Below are the code and all the weights of a small trained network. Each question names an input and a class and asks about switching units off, where a switched-off unit gives its printed mean instead of its output.

import numpy as np


def w(rows, s, z=0):
    codes = np.array(rows[::2]) - 128.0
    scale = np.full(codes.shape[1], s)
    scale[-1] = z or s
    return codes * scale


def norm(h):
    return h / np.sqrt((h * h).mean(-1, keepdims=True) + 1e-5)


def f(y):
    return y / 2 * (1 + np.tanh(0.7978845608 * (y + 0.044715 * y**3)))


def log_softmax(a):
    a = a - a.max(-1, keepdims=True)
    return a - np.log(np.exp(a).sum(-1, keepdims=True))


def net(x, mask):
    res = np.array(x, float).reshape(1, 2) / 4 @ E
    u = 0
    for l in range(3):
        y = f(norm(res) @ A[l][:, :-1].T + A[l][:, -1])
        res = res + np.where(mask[u : u + 7], y, B[l][:, -1]) @ B[l][:, :-1]
        u += 7
    return log_softmax(norm(res)[-1] @ U[:, :-1].T + U[:, -1])


A, B = {}, {}
E = w([
[103,172,247,254,56,237],'x0',
[206,114,205,34,160,6],'x1',
],0.0025)
A[0] = w([
[106,86,219,66,144,104,33],'L0N1',
[161,148,182,162,118,205,68],'L0N2',
[106,85,146,133,160,183,3],'L0N3',
[77,125,74,149,144,121,145],'L0N4',
[85,207,130,207,3,182,57],'L0N5',
[221,114,205,35,100,101,167],'L0N6',
[199,186,221,112,75,129,153],'L0N7',
],0.0044,0.0036)
B[0] = w([
[84,87,218,138,93,120,129],'L0N1',
[73,91,102,91,108,134,161],'L0N2',
[68,161,200,134,155,157,89],'L0N3',
[105,63,136,3,129,46,155],'L0N4',
[113,112,84,144,194,22,233],'L0N5',
[127,16,127,194,94,134,252],'L0N6',
[211,101,205,159,126,54,221],'L0N7',
],0.0046,0.0032)
A[1] = w([
[32,174,217,180,49,131,148],'L1N1',
[97,64,121,204,135,118,214],'L1N2',
[69,196,106,173,113,157,68],'L1N3',
[70,128,129,64,131,36,252],'L1N4',
[1,83,101,123,200,174,99],'L1N5',
[5,80,89,124,77,230,94],'L1N6',
[152,159,235,244,145,163,48],'L1N7',
],0.0055,0.0022)
B[1] = w([
[156,161,117,61,207,89,182],'L1N1',
[139,122,48,154,131,73,251],'L1N2',
[169,100,159,40,167,123,138],'L1N3',
[122,141,145,200,167,110,254],'L1N4',
[182,100,171,169,83,56,187],'L1N5',
[172,67,254,144,111,69,159],'L1N6',
[38,202,90,77,160,133,218],'L1N7',
],0.0066,0.0037)
A[2] = w([
[167,101,134,27,208,73,187],'L2N1',
[66,181,37,106,185,60,156],'L2N2',
[172,127,87,53,106,187,4],'L2N3',
[130,99,111,3,150,57,205],'L2N4',
[95,129,131,189,161,85,152],'L2N5',
[107,123,59,107,120,153,141],'L2N6',
[82,182,80,164,209,90,190],'L2N7',
],0.0066,0.0039)
B[2] = w([
[91,171,214,126,84,157,228],'L2N1',
[72,165,69,98,163,189,252],'L2N2',
[175,96,126,190,71,116,111],'L2N3',
[131,218,254,158,136,151,220],'L2N4',
[140,118,99,116,111,83,233],'L2N5',
[52,176,128,125,153,92,125],'L2N6',
[77,122,43,113,174,180,255],'L2N7',
],0.0075,0.0067)
U = w([
[1,215,80,94,200,182,252],'0',
[149,65,190,204,73,16,252],'1',
[51,88,21,176,159,101,250],'2',
[173,28,87,45,12,206,4],'3',
[243,88,46,103,44,192,4],'4',
[191,36,88,80,76,218,4],'5',
[205,88,80,94,80,188,4],'6',
],0.0065,0.004)

Each question gives the input, the list of numbers given to net, and the class t.
The units are the neurons (one row each of A and B). Each row of codes is followed by its name. A weight is (code - 128) times the scale printed after its matrix; where a second scale follows, it is the last column's (A, B and U).
mask holds one flag per neuron, layer by layer. A switched-off neuron (its flag False) gives its mean, the last column of its row in B, instead of its output. The means were averaged over made-up inputs and are rounded, as every weight is.
A unit's drop is (log p(t) with every unit on - log p(t) with that unit switched off) / (log p(t) with every unit on - log p(t) with every unit switched off).
The circuit of an input: a set's keep is (log p(t) with only the set's units on - log p(t) with every unit switched off) / (log p(t) with every unit on - log p(t) with every unit switched off). Starting from the 12 units with the biggest drops (on a tie, the unit counted first), units are removed one at a time, each time the one whose removal leaves the highest keep (on an exact tie, the one counted first), for as long as the keep stays at least 0.8.
units of the circuit, in order: the units of the circuit, biggest drop first
most important unit: the unit with the biggest drop
k most important neurons: the k neurons with the biggest drops, biggest first
k most important neurons of layer l: the k neurons of layer l with the biggest drops, biggest first
drop of u: that unit's drop, to one decimal
input [2,-1], class 2: 2 most important neurons -> L0N5, L1N7
input [-2,-2], class 2: 4 most important neurons of layer 0 -> L0N4, L0N6, L0N2, L0N7
input [-1,-1], class 2: most important unit -> L0N4
input [-6,7], class 1: units of the circuit, in order -> L1N7, L2N7
input [-7,8], class 1: units of the circuit, in order -> L1N7, L2N7
input [2,5], class 1: units of the circuit, in order -> L0N6, L2N2
input [3,3], class 2: units of the circuit, in order -> L0N6, L2N4
input [-2,0], class 2: 2 most important neurons -> L1N1, L1N7
input [-1,-4], class 1: units of the circuit, in order -> L0N7, L1N6, L2N2
input [0,0], class 2: 3 most important neurons -> L1N6, L1N1, L2N4
input [0,-3], class 2: 2 most important neurons -> L0N5, L0N6
input [0,3], class 2: 2 most important neurons of layer 0 -> L0N6, L0N4
input [-2,4], class 1: 3 most important neurons -> L1N7, L2N2, L2N7
input [-2,1], class 2: most important unit -> L1N1
input [7,-8], class 1: 3 most important neurons of layer 1 -> L1N6, L1N5, L1N3
input [-3,-4], class 1: 2 most important neurons -> L0N7, L0N5
input [-3,5], class 1: 2 most important neurons of layer 0 -> L0N5, L0N6
input [-1,7], class 1: drop of L1N1 -> 0.0
input [-3,7], class 1: drop of L1N1 -> 0.1
input [0,-1], class 2: drop of L0N6 -> -0.2
